Below are the code and all the weights of a small trained network. Each question names an input and a class and asks about switching units off, where a switched-off unit gives its printed mean instead of its output.

import numpy as np


def w(rows, s, z=0):
    codes = np.array(rows[::2]) - 128.0
    scale = np.full(codes.shape[1], s)
    scale[-1] = z or s
    return codes * scale


def f(y):
    return y / 2 * (1 + np.tanh(0.7978845608 * (y + 0.044715 * y**3)))


def log_softmax(a):
    a = a - a.max(-1, keepdims=True)
    return a - np.log(np.exp(a).sum(-1, keepdims=True))


def net(x, mask):
    res = np.array(x, float).reshape(1, 7) / 4 @ E
    y = f(res @ A[0][:, :-1].T + A[0][:, -1])
    res = res + np.where(mask, y, B[0][:, -1]) @ B[0][:, :-1]
    return log_softmax(res[-1] @ U[:, :-1].T + U[:, -1])


A, B = {}, {}
E = w([
[89,214,118,226,130],'x0',
[116,213,46,95,236],'x1',
[122,148,146,95,224],'x2',
[2,144,99,90,67],'x3',
[94,179,181,145,108],'x4',
[92,116,167,217,131],'x5',
[65,86,133,163,149],'x6',
],0.0095)
A[0] = w([
[50,8,84,55,27,232],'neuron 0',
[230,158,97,132,19,207],'neuron 1',
[90,164,231,216,53,254],'neuron 2',
[247,69,116,118,173,208],'neuron 3',
[96,135,99,226,205,179],'neuron 4',
[109,118,32,212,78,130],'neuron 5',
],0.011,0.0028)
B[0] = w([
[108,122,252,108,165,253],'neuron 0',
[63,88,97,81,192,201],'neuron 1',
[159,155,126,226,180,249],'neuron 2',
[98,21,82,62,71,227],'neuron 3',
[132,65,87,182,114,191],'neuron 4',
[58,131,59,111,55,171],'neuron 5',
],0.016,0.014)
U = w([
[134,85,242,143,149,174],'0',
[235,159,135,174,81,4],'1',
[189,238,120,3,145,188],'2',
[204,37,179,78,108,52],'3',
[191,96,174,254,129,123],'4',
[99,106,75,173,168,229],'5',
],0.0083,0.0043)

Each question gives the input, the list of numbers given to net, and the class t.
The units are the neurons (one row each of A and B). Each row of codes is followed by its name. A weight is (code - 128) times the scale printed after its matrix; where a second scale follows, it is the last column's (A, B and U).
mask holds one flag per neuron, in row order. A switched-off neuron (its flag False) gives its mean, the last column of its row in B, instead of its output. The means were averaged over made-up inputs and are rounded, as every weight is.
A unit's drop is (log p(t) with every unit on - log p(t) with that unit switched off) / (log p(t) with every unit on - log p(t) with every unit switched off).
The circuit of an input: a set's keep is (log p(t) with only the set's units on - log p(t) with every unit switched off) / (log p(t) with every unit on - log p(t) with every unit switched off). Starting from all 6 units, units are removed one at a time, each time the one whose removal leaves the highest keep (on an exact tie, the one counted first), for as long as the keep stays at least 0.8.
circuit, biggest first: the units of the circuit, biggest drop first
top k neurons: the k neurons with the biggest drops, biggest first
drop when u is switched off: that unit's drop, to one decimal
input [8,-4,4,4,-8,-8,-4], class 2: top 3 neurons -> [neuron 2; neuron 4; neuron 3]
input [8,-8,2,-7,0,-8,-7], class 5: top 3 neurons -> [neuron 1; neuron 0; neuron 2]
input [3,-8,5,-2,-7,-3,0], class 3: top 2 neurons -> [neuron 3; neuron 2]
input [4,-3,-6,-3,-1,8,-7], class 5: circuit, biggest first -> [neuron 1]
input [-5,-3,2,-4,6,0,0], class 3: circuit, biggest first -> [neuron 3; neuron 2]
input [1,4,2,5,-3,-1,-5], class 2: circuit, biggest first -> [neuron 2; neuron 4]
input [-7,8,3,3,8,7,-5], class 2: top 2 neurons -> [neuron 2; neuron 0]
input [8,0,8,1,5,-5,-7], class 4: top 2 neurons -> [neuron 1; neuron 3]
input [7,-5,-1,4,-7,-5,-8], class 2: top 2 neurons -> [neuron 4; neuron 2]
input [-1,3,-2,0,3,3,-8], class 2: top 4 neurons -> [neuron 4; neuron 2; neuron 0; neuron 3]
input [-3,4,5,-6,5,1,4], class 3: top 4 neurons -> [neuron 2; neuron 3; neuron 1; neuron 5]
input [-3,6,-2,3,-2,1,8], class 0: top 4 neurons -> [neuron 0; neuron 2; neuron 3; neuron 1]
input [-3,7,2,-7,7,6,-3], class 3: circuit, biggest first -> [neuron 2; neuron 3]
input [-4,-5,6,-7,7,-2,3], class 3: circuit, biggest first -> [neuron 3]
input [3,6,-3,-8,-3,-2,-4], class 3: top 3 neurons -> [neuron 3; neuron 2; neuron 5]
input [-6,5,7,-6,3,8,6], class 3: circuit, biggest first -> [neuron 2; neuron 3]
input [0,-4,-1,0,-4,5,4], class 4: top 3 neurons -> [neuron 2; neuron 1; neuron 3]
input [2,1,8,3,2,5,4], class 4: top 3 neurons -> [neuron 1; neuron 3; neuron 5]
input [5,1,-5,-8,5,-5,3], class 5: top 2 neurons -> [neuron 0; neuron 1]
input [-1,6,4,-6,-2,-6,1], class 3: circuit, biggest first -> [neuron 3]
input [-2,5,-6,1,-2,1,-3], class 2: drop when neuron 4 is switched off -> 0.4
input [-2,-6,2,-1,7,1,-2], class 4: drop when neuron 2 is switched off -> 0.5
input [8,-8,-1,0,-4,-3,-8], class 5: drop when neuron 1 is switched off -> 0.9
